Each row has a name. Each question is about the rows just above it. Places in a row count from 1.

|  98 | 102 |  97 | 101 |  99 |  97 |  98 | 105 | 101 |  99 | 101 | 105 | 116 | 101 |  99 | 101 | 101 |  99 | 101 | 105 | 102 |  98 |  98 | 178 | 100 | 105 | 102 |  99 |  95 | 100 | 147 | 107 | 100 | 101 |  99 |  98 |  97 |  99 |  97 |  99 |  98 |  98 |  99 | -> X
|  97 | 104 |  92 | 101 |  99 |  92 |  96 |  99 | 101 |  99 | 101 | 112 |  80 | 102 |  98 | 101 | 102 |  99 | 101 | 111 |  99 |  95 |  94 | 178 |  99 |  92 | 105 |  99 |  88 | 100 | 148 |  60 | 100 | 103 |  98 |  94 |  95 |  98 |  96 |  99 |  99 | 107 |  98 | -> C
|  98 | 102 |  96 | 101 |  99 |  96 |  98 |  99 | 101 |  99 | 101 | 105 |  94 | 101 |  99 | 101 | 101 |  99 | 101 | 105 |  87 |  97 |  97 | 178 |  99 |  96 | 103 |  99 |  94 | 100 | 147 |  74 | 100 | 102 |  99 |  96 |  96 |  98 |  97 |  99 |  99 | 105 |  98 | -> S
|  77 | 130 |  47 | 105 |  89 |  45 |  71 |  85 | 102 |  91 | 107 | 181 | 134 | 113 |  85 | 105 | 117 |  98 | 106 | 178 | 109 |  64 |  56 | 178 | 105 |  41 | 136 |  95 |  19 | 100 | 160 |  95 | 100 | 125 |  85 |  39 |  45 |  81 |  56 |  91 |  91 | 171 |  81 | -> A
|  97 | 104 |  93 | 101 |  99 |  92 |  96 |  99 | 101 |  99 | 101 | 111 |  86 | 178 |  98 | 101 | 102 | 101 | 101 | 178 | 101 |  95 |  94 | 178 | 178 |  92 | 105 |  99 |  88 | 100 | 148 |  60 | 100 | 104 |  98 |  91 |  92 |  97 |  94 |  99 | 101 | 110 |  97 | -> J
|  74 | 134 |  39 | 106 |  87 |  37 |  67 |  95 | 103 |  89 | 107 | 193 | 101 | 115 |  82 | 109 | 120 |  98 | 107 | 191 | 104 |  59 |  50 | 178 |  90 |  32 | 141 |  94 |   7 | 100 | 162 | 126 | 100 | 129 |  82 |  30 |  37 |  78 |  49 |  90 |  90 | 182 |  78 | -> P
|  97 | 104 |  86 | 101 |  99 |  92 |  96 |  99 | 101 |  99 | 101 | 111 |  86 | 102 |  98 | 101 | 102 |  93 | 103 | 110 | 101 |  95 |  94 | 178 |  99 | 100 |  97 |  99 | 110 | 100 | 148 | 110 | 100 | 104 |  98 |  92 |  93 |  92 |  94 |  96 |  99 | 110 |  97 | -> U
|  97 | 104 |  93 | 101 |  99 |  92 |  96 |  99 | 101 |  99 | 101 | 111 |  86 | 102 |  98 | 101 | 102 |  99 | 101 | 110 | 101 |  95 |  94 | 178 |  99 |  93 | 105 |  99 |  89 | 100 | 148 | 117 | 100 | 104 |  98 |  92 |  93 |  97 |  94 |  99 |  99 | 110 |  97 | -> T
At which places does A hold | 105 |? | 4 16 25
Every place of | 101 | in J: | 4 9 11 16 18 19 21 41
At which places does X hold | 98 |? | 1 7 22 23 36 41 42
Places of | 110 | in row U: | 20 29 32 42
Places of | 86 | in row U: | 3 13

|  71 | 153 | 139 | 116 | 110 | 110 | 110 |  97 | 110 | 116 | : fuma
|  73 | 110 | 110 | 110 |  73 |  89 |  89 | 110 |  73 |  82 | : Sozo
|  78 |  97 |  81 |  78 |  74 |  97 | 121 |  73 | 135 |  78 | : kuzab
|  83 |  74 | 120 | 144 | 125 |  69 | 111 |  83 |  83 |  83 | : sotof
| 102 | 143 | 115 |  95 | 103 | 146 | 162 | 112 |  94 |  79 | : Rezeg
Every place of | 110 | in Sozo: | 2 3 4 8
At which places does sotof hold | 83 |? | 1 8 9 10
Places of | 78 | in row kuzab: | 1 4 10
Places of | 111 | in row sotof: | 7
Places of | 73 | in row Sozo: | 1 5 9
Every place of | 110 | in fuma: | 5 6 7 9
Places of | 79 | in row Rezeg: | 10

|  80 |  95 | 110 |  91 |  94 | 110 |  96 |  99 | 128 | 100 |  69 | 140 |  70 |  82 |  93 |  95 |  70 |  84 | 167 | 104 |  88 | 114 | 169 | 114 | 131 | 114 | 119 | : zepi
| 127 |  95 | 110 | 102 | 105 | 110 | 101 |  92 |  69 |  95 | 113 |  52 |  96 | 131 |  93 | 122 | 132 | 104 |  12 |  93 | 124 | 107 |  27 | 102 |  76 |  85 | 102 | : let
| 102 |  95 | 116 |  92 |  73 |  73 | 101 |  92 |  96 |  92 |  42 | 105 |  48 | 110 |  80 | 144 | 113 |  77 |  85 | 101 | 121 |  61 | 101 | 114 | 111 |  99 | 133 | : bozi
| 102 |  73 |  64 |  87 | 101 | 110 |  64 |  92 | 107 |  96 |  62 | 104 |  67 | 110 |  54 | 121 |  84 |  69 | 105 | 101 | 111 |  67 | 137 | 148 | 126 | 107 | 119 | : liri
| 102 |  86 |  81 | 103 | 153 |  87 |  92 |  95 |  96 | 122 | 169 |  80 | 160 | 110 |  93 |  43 |  82 | 114 | 108 |  96 |  72 | 139 |  90 | 102 |  91 |  98 |  60 | : Petus
| 123 |  75 | 111 |  94 | 101 | 110 | 101 |  84 |  83 |  95 |  74 |  66 |  70 | 143 |  60 | 145 | 117 |  85 |  19 |  99 | 130 |  78 |  66 | 132 | 102 |  98 | 119 | : pum
| 100 |  49 | 104 |  91 | 146 | 110 |  73 |  92 | 110 | 123 | 100 | 100 |  99 | 119 |  49 |  67 |  55 |  81 | 129 | 101 |  78 |  80 | 143 | 158 | 118 | 106 |  99 | : vuk
| 117 |  95 |  91 |  94 |  88 | 110 |  57 |  92 |  57 |  85 |  74 | 119 |  70 | 112 |  93 | 150 | 119 |  87 | 119 |  57 | 133 |  78 |  57 | 102 |  98 |  98 | 119 | : raz
| 102 |  71 | 117 |  94 |  45 | 110 | 113 |  92 |  96 |  75 |  91 | 111 |  47 |  94 |  98 | 162 | 130 |  87 |  76 | 102 | 133 |  70 |  90 |  94 | 102 |  98 | 136 | : Fet
| 102 | 128 |  90 | 115 | 101 |  92 | 107 | 105 |  96 |  95 | 144 | 100 | 140 |  85 | 151 |  80 | 113 | 134 | 102 | 101 |  96 | 138 |  82 |  54 |  81 |  98 |  78 | : puf
|  75 |  95 |  97 |  94 | 101 | 102 |  97 | 108 | 125 | 110 |  91 | 136 | 104 |  74 |  99 |  63 |  65 |  88 | 181 | 101 |  70 |  92 | 160 | 102 | 114 | 109 | 103 | : Vipa
| 106 | 108 | 115 |  94 |  64 | 110 | 109 |  92 |  96 |  80 |  58 | 100 |  58 | 110 |  93 | 156 | 130 |  87 |  57 | 120 | 135 |  78 |  81 | 101 | 102 |  98 | 126 | : lok
Places of | 57 | in row raz: | 7 9 20 23
At which places does liri hold | 67 |? | 13 22
Every place of | 92 | in liri: | 8
At which places does zepi hold | 70 |? | 13 17
Places of | 119 | in row raz: | 12 17 19 27
Places of | 92 | in row bozi: | 4 8 10

|  86 |  81 | 116 |  90 | 106 |  62 |  67 |  34 |  97 |  67 | 119 | 102 | 122 | 113 |  77 |  34 | 115 | 128 |  82 |  W
|  86 |  81 | 116 | 102 | 106 | 102 | 102 |  34 |  78 |  67 | 119 | 102 | 150 | 101 |  56 | 126 |  42 |  78 | 128 |  E
|  86 |  81 | 116 |  90 | 106 |  62 |  67 |  34 |  97 |  67 | 119 | 102 | 150 |  93 |  56 | 126 | 129 |  78 | 128 |  K
At which places does E hold | 102 |? | 4 6 7 12
At which places does W hold | 113 |? | 14

| 110 | 141 |  97 | 100 | 101 | 127 | 101 | 157 | 110 | 100 |  97 | 158 | 100 | 108 | 146 | 100 | = Vutol
| 107 |  91 |  96 | 100 | 107 | 107 | 124 | 107 | 125 | 153 |  90 | 100 | 107 |  91 | 119 | 116 | = pirob
| 103 | 101 | 111 | 100 | 119 | 100 |  99 | 119 |  99 | 154 |  93 | 103 | 103 | 124 | 119 | 119 | = tonu
| 101 | 136 |  97 | 100 | 111 | 100 | 101 | 127 | 110 | 151 |  91 | 100 | 100 | 101 | 123 | 122 | = rit
| 103 | 108 | 117 | 120 |  97 | 122 |  99 | 121 | 125 | 100 | 101 | 100 | 100 |  98 | 113 | 113 | = pinob
| 105 | 101 | 105 | 112 | 102 | 112 |  99 | 103 | 103 | 122 | 105 |  98 | 108 | 101 | 100 | 115 | = Fefu
| 101 | 105 | 111 | 100 | 104 | 109 | 107 | 120 | 100 | 117 |  96 | 102 | 100 | 114 | 111 | 100 | = sivut
| 140 | 146 | 101 | 107 | 107 | 156 | 111 | 116 | 101 | 101 |  93 | 114 | 100 | 101 | 100 | 100 | = zep
| 107 | 100 | 115 | 110 |  97 | 109 | 108 |  98 | 100 | 108 | 111 |  98 | 107 | 107 | 100 | 111 | = murun
| 108 | 126 | 105 | 100 |  99 | 122 | 100 | 115 | 113 | 100 | 108 | 125 | 100 | 108 | 101 | 100 | = Veso
| 127 | 131 |  95 | 100 | 101 | 173 | 148 | 108 |  98 |  99 |  96 | 107 | 100 | 101 | 100 | 100 | = Boz
At which places does pirob hold | 107 |? | 1 5 6 8 13
Places of | 105 | in row Fefu: | 1 3 11
Places of | 119 | in row tonu: | 5 8 15 16

| 140 | 144 | 167 | 128 |  72 |  48 |  97 |  78 | 167 |  88 |  62 |  70 |  49 | 129 |  revem
| 140 | 144 | 167 |  69 | 129 | 129 |  97 |  62 | 167 |  88 |  62 |  70 |  49 | 129 |  sur
| 117 |  62 |  44 | 128 |  84 | 136 | 158 |  89 | 152 |  40 |  77 |  35 |  87 | 147 |  vavi
| 140 | 144 | 167 |  79 |  72 |  48 |  97 |  78 | 167 |  88 |  62 |  70 |  77 |  79 |  sapod
At which places does sapod hold | 78 |? | 8
Every place of | 129 | in sur: | 5 6 14
At which places does revem hold | 97 |? | 7

| 130 |  63 |  90 | 134 | 146 |  32 | 135 | 101 | 172 |  65 | 132 |  32 | 132 | 118 | 148 | 102 | 103 |  59 |  48 | 122 | 128 | 112 | : Fak
|  85 |  26 | 174 | 108 |  44 |  91 | 173 | 102 | 104 | 144 |  60 |  44 | 102 |  85 |  80 |  26 | 117 | 129 | 118 |  87 |  77 | 103 | : liv
| 115 | 109 |  84 | 159 | 162 |  71 | 133 | 116 | 100 |  69 | 108 |   8 |  91 | 156 |  90 | 117 |  90 |  99 |  51 |  96 | 105 |  73 | : zev
| 115 | 120 | 117 |  45 |  21 | 115 |  33 | 102 | 123 |  72 |  86 | 173 | 119 |  72 |  72 |  78 | 137 |  72 |  45 | 108 | 116 | 127 | : zug
At which places does liv hold | 44 |? | 5 12
Places of | 102 | in row liv: | 8 13
At which places does zug hold | 72 |? | 10 14 15 18
Every place of | 101 | in Fak: | 8
Places of | 115 | in row zev: | 1
Every place of | 118 | in Fak: | 14

| 144 | 123 | 104 | 117 | 101 | 100 | 100 |  85 | 121 | 100 | 100 | 100 |  62 |  86 | 100 |  33 | 144 | 100 |  42 | : zik
| 126 | 136 | 113 | 100 | 111 | 144 | 100 | 130 | 124 | 114 | 100 | 130 |  74 |  82 | 100 |  23 |  90 | 111 |  56 | : nov
| 100 | 120 | 132 |  39 | 100 |  89 |  91 |  49 |  94 | 100 | 113 | 103 | 100 | 100 |  82 |  67 | 153 | 136 |  85 | : pof
| 102 | 147 | 100 | 124 | 124 | 130 | 103 | 132 | 169 |  85 |  57 |  98 | 102 | 100 |  83 | 100 | 131 |  56 | 116 | : dega
| 100 | 100 | 132 |  39 | 100 |  89 |  91 |  49 |  94 | 101 | 113 | 103 | 100 | 100 |  82 |  67 | 153 | 136 | 122 | : Zutu
Places of | 100 | in row zik: | 6 7 10 11 12 15 18
Places of | 100 | in row nov: | 4 7 11 15

| 44 | 44 | 44 | 80 | -> Gegak
| 92 | 45 | 92 | 45 | -> tovef
| 101 | 128 |  67 |  97 | -> debo
| 102 |  93 | 102 | 102 | -> lozus
| 101 | 123 |  76 |  87 | -> Midu
|   8 | 122 |  72 |  43 | -> kaba
|  92 | 128 |  61 | 113 | -> tib
|  72 | 130 |  78 |  69 | -> terez
|  86 | 125 |  74 |  66 | -> mabu
|  68 | 132 |  72 |  60 | -> sisam
Every place of | 45 | in tovef: | 2 4
Places of | 102 | in row lozus: | 1 3 4
Every place of | 69 | in terez: | 4
At which places does Gegak hold | 44 |? | 1 2 3
Places of | 61 | in row tib: | 3

|  38 |  59 | 167 | 112 | 122 | 136 | = nef
|  58 | 173 |  52 | 112 |  95 | 146 | = par
|  52 | 156 | 156 | 156 | 156 |  52 | = ruv
| 115 | 102 |  56 | 157 | 132 | 108 | = zegu
| 154 |  61 | 101 | 114 |  55 | 143 | = Tad
| 155 | 131 |  80 |  92 | 131 | 131 | = Mopo
At which places does Mopo hold | 131 |? | 2 5 6
At which places does ruv hold | 156 |? | 2 3 4 5

|  65 | 102 |  48 |  96 |  76 | = nonof
|  94 |  75 |  81 | 156 | 108 | = Vebev
| 91 | 85 | 91 | 91 | 91 | = Tapef
|  94 |  85 |  65 | 189 |  72 | = Vopi
| 190 | 190 | 190 | 190 | 157 | = pib
|  94 | 108 | 108 | 108 |  77 | = bofis
At which places does Tapef hold | 91 |? | 1 3 4 5
At which places does bofis hold | 108 |? | 2 3 4
At which places does pib hold | 190 |? | 1 2 3 4
At which places does nonof hold | 65 |? | 1

| 108 |  88 |  73 |  93 | 140 |  37 | 141 |  87 | 113 | 154 |  85 | 135 |  72 |  76 | 133 |  31 | 134 |  73 | 165 | 122 | 152 | 121 |  41 |  29 | 135 |  79 |  35 |  44 | 129 | 109 | 116 | 148 |  66 | 100 |  87 |  27 |  52 |  32 | 143 | 119 | 118 | 166 | 137 | 126 |  75 | 105 |  86 | 171 | 162 |  33 |  40 |  60 | 144 |  26 |  79 | 114 |  36 | 166 | = Sadul
| 107 | 121 | 113 |  71 | 132 | 161 | 144 | 155 | 121 | 153 | 145 | 157 | 167 | 140 |  31 | 126 |  95 | 130 | 124 | 130 |  52 | 114 |  65 | 157 |  81 | 156 |  61 |  55 |  40 | 111 |  53 |  38 | 146 | 162 | 161 | 173 |  36 |  39 | 173 |  60 |  53 | 154 | 106 |  98 |  84 | 135 |  26 |  84 | 166 | 111 |  87 |  38 |  27 |  46 |  42 | 134 | 154 | 106 | = kidus
|  47 | 103 | 154 |  32 | 100 | 138 |  81 | 150 |  81 |  26 |  63 |  53 |  31 |  32 |  39 | 135 |  51 |  58 | 135 | 170 |  69 |  80 |  91 |  26 |  28 |  43 | 108 | 148 |  99 |  71 |  74 | 166 | 114 |  63 | 152 | 162 |  78 | 139 | 147 |  51 |  64 | 117 |  57 | 104 |  46 |  80 | 162 |  66 | 140 | 111 | 174 |  94 |  46 |  85 | 155 | 164 | 163 | 158 | = pav
|  79 | 173 |  74 | 153 | 119 | 118 | 166 | 106 |  55 |  26 |  76 |  62 |  35 |  66 |  80 |  34 |  36 |  53 |  73 |  45 | 130 | 129 | 137 | 157 |  89 | 162 | 163 | 143 | 151 |  62 |  50 | 131 | 120 |  56 | 110 |  80 |  60 | 163 |  65 | 160 | 141 |  70 |  76 |  77 | 122 |  85 | 116 |  26 | 112 |  78 |  89 | 164 | 173 | 147 |  63 |  49 |  78 | 174 | = Puful
|  74 | 109 |  56 | 161 |  91 |  45 | 140 |  56 | 102 |  73 | 169 |  95 | 109 | 174 | 119 |  94 | 155 |  45 |  37 |  68 |  38 |  57 |  98 |  50 | 110 |  98 |  38 |  36 |  79 | 163 |  64 | 147 |  95 | 135 | 153 | 150 | 115 | 158 | 131 |  47 | 149 | 115 |  93 | 167 |  78 | 167 |  53 |  99 |  45 | 131 |  78 | 142 | 115 |  39 | 115 | 167 | 161 |  52 | = tuges
| 119 |  47 | 144 | 149 |  52 |  94 | 105 | 168 |  49 |  75 | 132 | 105 | 103 | 173 |  63 | 105 | 152 |  36 | 127 |  51 | 121 |  56 | 122 | 107 | 153 |  92 |  89 |  26 |  91 | 124 |  75 | 168 |  43 | 116 | 160 | 162 |  75 | 112 | 123 | 109 | 157 | 129 |  37 |  54 | 131 |  66 | 103 | 150 |  74 | 158 | 141 | 105 |  37 | 142 |  36 |  30 |  52 |  57 | = sikod
|  50 | 137 |  87 |  48 |  51 |  33 |  31 | 107 |  44 |  84 |  79 | 109 |  62 | 122 | 103 |  79 | 140 | 157 |  94 |  54 |  26 |  58 |  96 | 128 | 106 |  63 |  28 | 107 | 141 | 151 | 161 | 146 | 161 |  57 |  50 |  97 |  30 | 106 | 143 | 123 | 153 | 133 |  27 | 120 |  80 |  77 | 143 | 173 |  69 | 144 |  81 | 126 |  67 | 165 |  68 |  95 | 131 |  46 | = zosid
|  98 | 148 |  26 |  83 | 153 | 116 | 125 | 170 | 159 |  42 | 169 |  39 |  91 | 101 | 107 | 169 |  46 | 102 | 169 |  94 | 123 |  82 | 111 |  83 | 129 | 102 | 119 |  35 | 140 |  99 | 121 | 169 | 133 | 145 |  79 | 123 |  36 | 150 |  70 | 128 | 133 |  82 | 133 |  53 | 113 | 117 |  27 | 119 |  29 |  60 |  94 | 138 |  35 | 131 | 152 |  40 | 110 | 173 | = tar
| 129 | 113 | 158 |  37 |  67 |  53 | 166 | 169 |  46 |  96 | 156 | 111 | 173 | 149 |  60 | 135 | 158 |  93 |  36 |  85 | 114 |  47 |  32 | 174 | 125 |  47 |  52 |  36 | 165 |  76 | 119 |  30 |  76 | 138 | 114 |  63 | 167 |  51 | 106 | 156 | 101 |  65 |  90 |  52 | 103 |  46 | 118 | 145 | 157 | 117 |  28 | 167 |  82 |  36 |  36 | 139 | 146 |  37 | = kenas
At which places does tuges hold | 161 |? | 4 57
At which places does sikod hold | 75 |? | 10 31 37
At which places does kenas hold | 36 |? | 19 28 54 55
Every place of | 115 | in tuges: | 37 42 53 55
Places of | 169 | in row tar: | 11 16 19 32
At which places does tuges hold | 169 |? | 11

| 121 |  78 | 117 |  74 |  82 |  78 | 131 | 121 |  73 | 136 |  taka
| 156 |  61 | 145 |  34 |  58 |  58 |  87 |  87 |  87 | 169 |  zut
|  86 |  78 |  93 | 100 |  87 | 143 |  94 |  88 |  30 | 112 |  dalov
| 130 | 101 | 115 |  94 | 111 |  89 | 137 | 107 |  99 | 143 |  doz
|  45 | 126 |  63 | 144 | 118 | 154 | 138 |  88 | 121 |  22 |  sisi
| 111 |  86 | 113 |  74 |  78 |  59 | 113 |  78 | 106 | 106 |  zenot
| 139 | 139 |  74 | 137 | 126 | 139 |  46 |  37 |  46 |  30 |  kadu
| 114 | 120 | 108 |  96 | 108 |  51 | 105 |  16 | 172 |  86 |  kep
|  65 |  98 |  78 | 120 |  99 | 150 |  61 | 141 |  67 |  69 |  leme
At which places does kadu hold | 139 |? | 1 2 6
Every place of | 87 | in zut: | 7 8 9

